Below is a small trained network, with its code and all its weights. Each question gives an input and a target symbol and asks what happens when units are switched off, that is, made to give their printed mean instead of their output.

import numpy as np


def w(rows, s, z=0):
    codes = np.array(rows[::2]) - 128.0
    scale = np.full(codes.shape[1], s)
    scale[-1] = z or s
    return codes * scale


def norm(h):
    return h / np.sqrt((h * h).mean(-1, keepdims=True) + 1e-5)


def f(y):
    return np.maximum(y, 0)


def softmax(a):
    e = np.exp(a - a.max(-1, keepdims=True))
    return e / e.sum(-1, keepdims=True)


def log_softmax(a):
    a = a - a.max(-1, keepdims=True)
    return a - np.log(np.exp(a).sum(-1, keepdims=True))


def net(x, mask):
    ids = ['βγεημξπστφω'.index(c) for c in x.split()]
    T = len(ids)
    res = E[ids] + P[:T]
    r = norm(res)
    for j in range(3):
        rows = slice(4 * j, 4 * j + 4)
        q, k, v = (r @ M[0][rows].T for M in (Q, K, V))
        z = softmax(np.where(np.tri(T) > 0, q @ k.T / 4**0.5, -1e9)) @ v
        o = O[0][rows]
        res = res + np.where(mask[j], z, o[:, -1]) @ o[:, :-1]
    y = f(norm(res) @ A[0][:, :-1].T + A[0][:, -1])
    res = res + np.where(mask[3:11], y, B[0][:, -1]) @ B[0][:, :-1]
    return log_softmax(norm(res)[-1] @ U[:, :-1].T + U[:, -1])


Q, K, V, O, A, B = {}, {}, {}, {}, {}, {}
E = w([
[220,104,125,151],'β',
[206,119,105,140],'γ',
[137,149,30,100],'ε',
[216,122,239,162],'η',
[121,159,31,83],'μ',
[208,101,138,174],'ξ',
[170,152,50,207],'π',
[154,188,168,176],'σ',
[148,210,217,56],'τ',
[99,171,14,102],'φ',
[180,7,124,22],'ω',
],0.016)
P = w([
[86,88,148,160],'0',
[213,177,127,138],'1',
[201,146,100,148],'2',
[220,151,62,155],'3',
[46,117,159,196],'4',
[56,144,133,169],'5',
[2,37,161,195],'6',
[108,134,135,150],'7',
[75,71,131,188],'8',
[209,135,73,130],'9',
[87,108,171,179],'10',
[120,131,97,137],'11',
],0.01)
Q[0] = w([
[12,182,192,108],'head 0',
[72,218,80,101],'head 0',
[158,148,49,176],'head 0',
[216,113,147,122],'head 0',
[17,191,154,244],'head 1',
[15,101,168,188],'head 1',
[111,117,134,18],'head 1',
[84,102,103,81],'head 1',
[66,109,152,122],'head 2',
[78,173,195,152],'head 2',
[189,129,128,85],'head 2',
[161,254,113,129],'head 2',
],0.011)
K[0] = w([
[157,204,155,214],'head 0',
[76,208,98,121],'head 0',
[91,87,90,126],'head 0',
[76,44,137,132],'head 0',
[175,228,96,139],'head 1',
[196,164,102,103],'head 1',
[139,59,67,164],'head 1',
[185,73,85,135],'head 1',
[246,193,143,109],'head 2',
[131,100,97,105],'head 2',
[26,132,128,214],'head 2',
[81,102,169,119],'head 2',
],0.012)
V[0] = w([
[158,113,74,92],'head 0',
[164,39,133,120],'head 0',
[162,119,149,131],'head 0',
[155,100,154,38],'head 0',
[142,6,102,120],'head 1',
[101,147,253,94],'head 1',
[70,180,140,47],'head 1',
[157,106,182,83],'head 1',
[192,160,126,21],'head 2',
[95,155,65,101],'head 2',
[90,245,195,200],'head 2',
[82,140,149,55],'head 2',
],0.014)
O[0] = w([
[87,117,210,154,174],'head 0',
[39,70,86,172,123],'head 0',
[103,153,78,133,171],'head 0',
[99,40,90,108,191],'head 0',
[63,38,176,177,12],'head 1',
[25,139,13,99,226],'head 1',
[197,69,2,140,141],'head 1',
[85,89,117,69,213],'head 1',
[119,67,175,31,237],'head 2',
[216,116,85,157,84],'head 2',
[194,229,124,58,254],'head 2',
[150,19,102,22,106],'head 2',
],0.0098,0.0036)
A[0] = w([
[143,147,6,181,109],'neuron 0',
[155,146,223,100,252],'neuron 1',
[86,95,143,130,71],'neuron 2',
[115,157,141,144,29],'neuron 3',
[92,81,41,139,234],'neuron 4',
[150,155,79,79,153],'neuron 5',
[44,53,96,109,98],'neuron 6',
[145,108,56,163,144],'neuron 7',
],0.014,0.0036)
B[0] = w([
[146,119,17,183,203],'neuron 0',
[115,63,154,2,254],'neuron 1',
[215,157,108,133,145],'neuron 2',
[190,92,137,128,137],'neuron 3',
[123,138,24,225,213],'neuron 4',
[97,114,189,136,216],'neuron 5',
[142,127,82,128,180],'neuron 6',
[202,93,123,62,173],'neuron 7',
],0.0084,0.0093)
U = w([
[96,134,145,128,70],'β',
[105,126,156,132,107],'γ',
[199,108,136,129,28],'ε',
[36,206,115,81,127],'η',
[253,67,128,111,161],'μ',
[89,163,149,151,200],'ξ',
[182,205,148,187,252],'π',
[165,236,110,121,44],'σ',
[167,140,39,9,214],'τ',
[235,144,118,137,79],'φ',
[65,9,114,121,181],'ω',
],0.011,0.004)

Each question gives the input, a string of symbols that net reads in full, and the target symbol t.
The units are the heads (4 rows each of Q, K, V and O) and the neurons (one row each of A and B). Each row of codes is followed by its name. A weight is (code - 128) times the scale printed after its matrix; where a second scale follows, it is the last column's (O, A, B and U).
mask holds one flag per unit, heads first, then neurons. A switched-off unit (its flag False) gives its mean, the last column of its rows in O or B, instead of its output. The means were averaged over made-up inputs and are rounded, as every weight is.
A unit's drop is (log p(t) with every unit on - log p(t) with that unit switched off) / (log p(t) with every unit on - log p(t) with every unit switched off).
The circuit of an input: a set's keep is (log p(t) with only the set's units on - log p(t) with every unit switched off) / (log p(t) with every unit on - log p(t) with every unit switched off). Starting from all 11 units, units are removed one at a time, each time the one whose removal leaves the highest keep (on an exact tie, the one counted first), for as long as the keep stays at least 0.8.
circuit, biggest first: the units of the circuit, biggest drop first
most important unit: the unit with the biggest drop
heads that matter: for each layer, one digit per head in row order, 1 if its drop is at least 0.15 and else 0, layers parted by /
drop of u: that unit's drop, to one decimal
input η ε ξ τ, target η: circuit, biggest first	[head 1]
input μ β τ γ, target μ: circuit, biggest first	[head 0; head 2]
input ω τ τ τ, target ω: heads that matter	000
input ξ τ μ ξ ω μ ω ω, target ω: heads that matter	010
input ω μ μ μ ω τ γ τ ω μ τ γ, target ω: heads that matter	110
input η π ε, target η: heads that matter	010
input η η τ β, target η: heads that matter	011
input τ ξ τ μ σ, target τ: heads that matter	011
input μ ω π, target μ: heads that matter	010
input τ τ π ω η π π ω μ φ, target π: circuit, biggest first	[head 2; head 1]
input τ γ τ γ ω τ τ ε ω φ μ μ, target ω: heads that matter	010
input ω τ μ φ, target ω: heads that matter	011
input ξ τ μ μ τ μ μ τ ε, target μ: heads that matter	010
input τ τ τ τ σ τ π, target τ: most important unit	head 2
input π τ η τ, target π: heads that matter	001
input ω μ ω ξ μ φ η τ τ φ, target η: heads that matter	111
input η τ η, target η: circuit, biggest first	[head 2; head 1]
input ω τ ξ β, target ω: heads that matter	000
input π η π, target π: heads that matter	001
input γ η τ μ τ η τ η τ ω, target ω: heads that matter	110
input ε σ π ε β φ π ξ ω ε, target π: circuit, biggest first	[head 2]
input μ μ τ, target μ: drop of head 2	0.2
input φ ε τ τ μ φ ξ, target τ: drop of head 2	0.2
input π ε τ, target π: drop of head 2	0.3
input τ μ μ τ μ η μ μ, target μ: drop of head 1	0.7
